Below is a small trained network, with its code and all its weights. Each question gives an input and a target symbol and asks what happens when units are switched off, that is, made to give their printed mean instead of their output.

import numpy as np


def w(rows, s, z=0):
    codes = np.array(rows[::2]) - 128.0
    scale = np.full(codes.shape[1], s)
    scale[-1] = z or s
    return codes * scale


def softmax(a):
    e = np.exp(a - a.max(-1, keepdims=True))
    return e / e.sum(-1, keepdims=True)


def log_softmax(a):
    a = a - a.max(-1, keepdims=True)
    return a - np.log(np.exp(a).sum(-1, keepdims=True))


def net(x, mask):
    ids = ['αβγεζθλμξπστφψω'.index(c) for c in x.split()]
    T = len(ids)
    res = E[ids] + P[:T]
    u = 0
    for l in range(3):
        r = res
        for j in range(2):
            rows = slice(3 * j, 3 * j + 3)
            q, k, v = (r @ M[l][rows].T for M in (Q, K, V))
            z = softmax(np.where(np.tri(T) > 0, q @ k.T / 3**0.5, -1e9)) @ v
            o = O[l][rows]
            res = res + np.where(mask[u + j], z, o[:, -1]) @ o[:, :-1]
        u += 2
    return log_softmax(res[-1] @ U[:, :-1].T + U[:, -1])


Q, K, V, O = {}, {}, {}, {}
E = w([
[95,141,120,94,65,15],'α',
[174,197,161,66,128,135],'β',
[74,81,98,110,136,90],'γ',
[80,167,139,159,209,105],'ε',
[80,148,91,214,93,127],'ζ',
[120,169,217,209,28,102],'θ',
[207,133,66,212,93,43],'λ',
[195,140,102,89,32,136],'μ',
[74,138,232,84,145,81],'ξ',
[182,102,73,176,211,126],'π',
[213,50,167,106,169,101],'σ',
[162,106,190,217,141,44],'τ',
[153,172,206,187,167,203],'φ',
[249,148,128,193,123,179],'ψ',
[135,199,57,82,174,53],'ω',
],0.012)
P = w([
[63,43,97,204,21,76],'0',
[131,102,134,214,68,51],'1',
[165,131,145,196,99,48],'2',
[191,156,166,190,112,45],'3',
[200,176,171,177,143,45],'4',
[211,186,185,154,164,53],'5',
[230,197,186,141,184,45],'6',
[251,208,185,145,195,37],'7',
[249,221,191,138,194,42],'8',
[244,217,174,131,201,35],'9',
],0.0033)
Q[0] = w([
[56,160,85,109,20,194],'L0H0',
[149,1,79,156,86,117],'L0H0',
[130,235,138,143,162,161],'L0H0',
[155,154,144,186,117,42],'L0H1',
[123,116,155,146,97,71],'L0H1',
[186,84,160,182,74,37],'L0H1',
],0.0081)
K[0] = w([
[68,144,90,179,53,150],'L0H0',
[143,19,117,181,115,115],'L0H0',
[133,245,120,111,157,150],'L0H0',
[176,162,154,52,180,119],'L0H1',
[164,127,141,100,151,116],'L0H1',
[204,103,160,47,190,119],'L0H1',
],0.011)
V[0] = w([
[75,96,103,162,32,147],'L0H0',
[89,101,73,134,73,169],'L0H0',
[149,2,123,158,106,114],'L0H0',
[173,195,155,147,150,90],'L0H1',
[138,15,145,146,122,104],'L0H1',
[221,145,187,14,196,138],'L0H1',
],0.0056)
O[0] = w([
[95,83,92,121,64,125,89],'L0H0',
[89,106,101,98,72,176,13],'L0H0',
[147,58,122,88,123,98,172],'L0H0',
[206,210,211,193,148,102,254],'L0H1',
[145,2,159,150,126,82,190],'L0H1',
[180,148,151,48,152,113,154],'L0H1',
],0.0062,0.0026)
Q[1] = w([
[184,96,192,164,125,139],'L1H0',
[201,121,121,169,218,19],'L1H0',
[84,128,10,80,200,206],'L1H0',
[157,180,130,232,124,144],'L1H1',
[174,132,113,210,109,64],'L1H1',
[102,138,71,27,116,254],'L1H1',
],0.009)
K[1] = w([
[175,153,170,164,127,206],'L1H0',
[185,186,122,169,219,94],'L1H0',
[50,149,2,137,108,114],'L1H0',
[253,95,155,177,181,161],'L1H1',
[207,152,130,106,127,144],'L1H1',
[77,84,97,159,80,122],'L1H1',
],0.0091)
V[1] = w([
[63,162,139,130,184,75],'L1H0',
[183,163,187,209,130,33],'L1H0',
[80,171,214,173,1,147],'L1H0',
[60,166,133,145,102,61],'L1H1',
[96,92,150,2,88,114],'L1H1',
[83,113,195,67,176,167],'L1H1',
],0.0062)
O[1] = w([
[1,165,156,104,175,81,135],'L1H0',
[151,164,121,143,172,53,251],'L1H0',
[112,176,173,215,69,122,136],'L1H0',
[108,130,144,146,75,70,128],'L1H1',
[109,131,160,54,92,134,77],'L1H1',
[125,98,202,70,157,175,97],'L1H1',
],0.0072,0.012)
Q[2] = w([
[129,255,136,78,134,68],'L2H0',
[80,74,156,90,101,251],'L2H0',
[101,109,177,103,122,127],'L2H0',
[152,65,99,104,100,100],'L2H1',
[161,224,103,228,141,19],'L2H1',
[98,52,166,78,105,237],'L2H1',
],0.0077)
K[2] = w([
[154,113,140,99,170,49],'L2H0',
[113,58,126,159,54,160],'L2H0',
[76,127,115,129,117,120],'L2H0',
[166,155,164,116,111,81],'L2H1',
[125,255,130,131,178,162],'L2H1',
[130,34,138,141,66,96],'L2H1',
],0.0087)
V[2] = w([
[104,92,254,144,132,102],'L2H0',
[199,78,214,126,98,116],'L2H0',
[156,66,102,168,168,145],'L2H0',
[79,98,125,166,143,55],'L2H1',
[149,136,61,46,57,46],'L2H1',
[37,94,83,67,178,99],'L2H1',
],0.008)
O[2] = w([
[99,105,234,130,143,82,190],'L2H0',
[192,54,210,141,68,89,177],'L2H0',
[166,2,84,167,211,84,159],'L2H0',
[41,85,105,102,116,43,254],'L2H1',
[237,247,66,70,116,14,87],'L2H1',
[40,165,89,120,237,100,4],'L2H1',
],0.0066,0.0067)
U = w([
[101,118,123,50,51,47,88],'α',
[210,215,194,94,116,155,176],'β',
[66,35,86,49,93,112,248],'γ',
[21,107,134,171,218,122,134],'ε',
[65,99,70,182,87,139,210],'ζ',
[115,155,172,189,47,102,45],'θ',
[176,109,43,195,104,77,3],'λ',
[168,108,94,67,29,136,219],'μ',
[55,132,229,52,120,97,119],'ξ',
[140,52,38,143,206,156,163],'π',
[187,16,146,2,155,103,205],'σ',
[133,81,170,171,162,19,7],'τ',
[90,49,191,185,148,229,200],'φ',
[232,101,99,191,135,177,66],'ψ',
[125,216,66,129,180,101,120],'ω',
],0.0051,0.0059)

Each question gives the input, a string of symbols that net reads in full, and the target symbol t.
The units are the heads (3 rows each of Q, K, V and O). Each row of codes is followed by its name. A weight is (code - 128) times the scale printed after its matrix; where a second scale follows, it is the last column's (O and U).
mask holds one flag per head, layer by layer. A switched-off head (its flag False) gives its mean, the last column of its rows in O, instead of its output. The means were averaged over made-up inputs and are rounded, as every weight is.
A unit's drop is (log p(t) with every unit on - log p(t) with that unit switched off) / (log p(t) with every unit on - log p(t) with every unit switched off).
The circuit of an input: a set's keep is (log p(t) with only the set's units on - log p(t) with every unit switched off) / (log p(t) with every unit on - log p(t) with every unit switched off). Starting from all 6 units, units are removed one at a time, each time the one whose removal leaves the highest keep (on an exact tie, the one counted first), for as long as the keep stays at least 0.8.
units of the circuit, in order: the units of the circuit, biggest drop first
heads that matter: for each layer, one digit per head in row order, 1 if its drop is at least 0.15 and else 0, layers parted by /
input β ω ζ π, target ω: heads that matter	01 / 00 / 11
input π β β θ θ, target β: units of the circuit, in order	L2H1; L0H1; L2H0
input ζ λ π, target π: units of the circuit, in order	L2H0; L1H0; L1H1
input θ φ τ μ, target φ: units of the circuit, in order	L2H1; L1H0; L1H1
input θ ψ θ τ β ξ φ ζ, target φ: heads that matter	10 / 01 / 01
input ξ ψ φ γ β ω ξ θ, target ω: heads that matter	11 / 10 / 11
input σ ψ ψ λ, target ψ: units of the circuit, in order	L2H1; L1H0; L2H0
input τ τ θ ξ ξ φ τ τ, target φ: units of the circuit, in order	L2H1; L1H1
input ζ μ ζ μ θ β, target β: units of the circuit, in order	L2H1; L2H0; L0H0
input σ θ π τ τ β τ θ, target β: heads that matter	01 / 00 / 01
input π τ γ σ α α μ σ μ, target σ: heads that matter	11 / 10 / 10
input ψ θ β, target β: units of the circuit, in order	L2H1; L2H0; L0H1
input ψ ω θ ε, target ε: heads that matter	10 / 10 / 01
input ε ζ γ μ ω ψ ε, target ε: heads that matter	10 / 11 / 01
input ζ ζ ζ μ λ, target λ: heads that matter	00 / 01 / 11
input τ τ ξ, target ξ: units of the circuit, in order	L2H0; L1H1; L1H0
input τ μ τ τ τ ε τ ω ξ, target ω: heads that matter	10 / 10 / 11
input ζ ω π, target ω: units of the circuit, in order	L2H1; L2H0
input ζ ζ ζ ε ξ ω θ α θ, target ω: units of the circuit, in order	L2H1; L2H0; L1H0; L0H1
input τ τ ζ α τ τ φ ψ, target φ: units of the circuit, in order	L2H1; L0H0
input α ψ γ σ γ α α, target σ: units of the circuit, in order	L1H0; L0H1; L0H0; L2H0
input τ α ζ φ, target φ: heads that matter	00 / 00 / 01
input π λ θ τ θ λ τ ω α, target ω: heads that matter	00 / 10 / 11
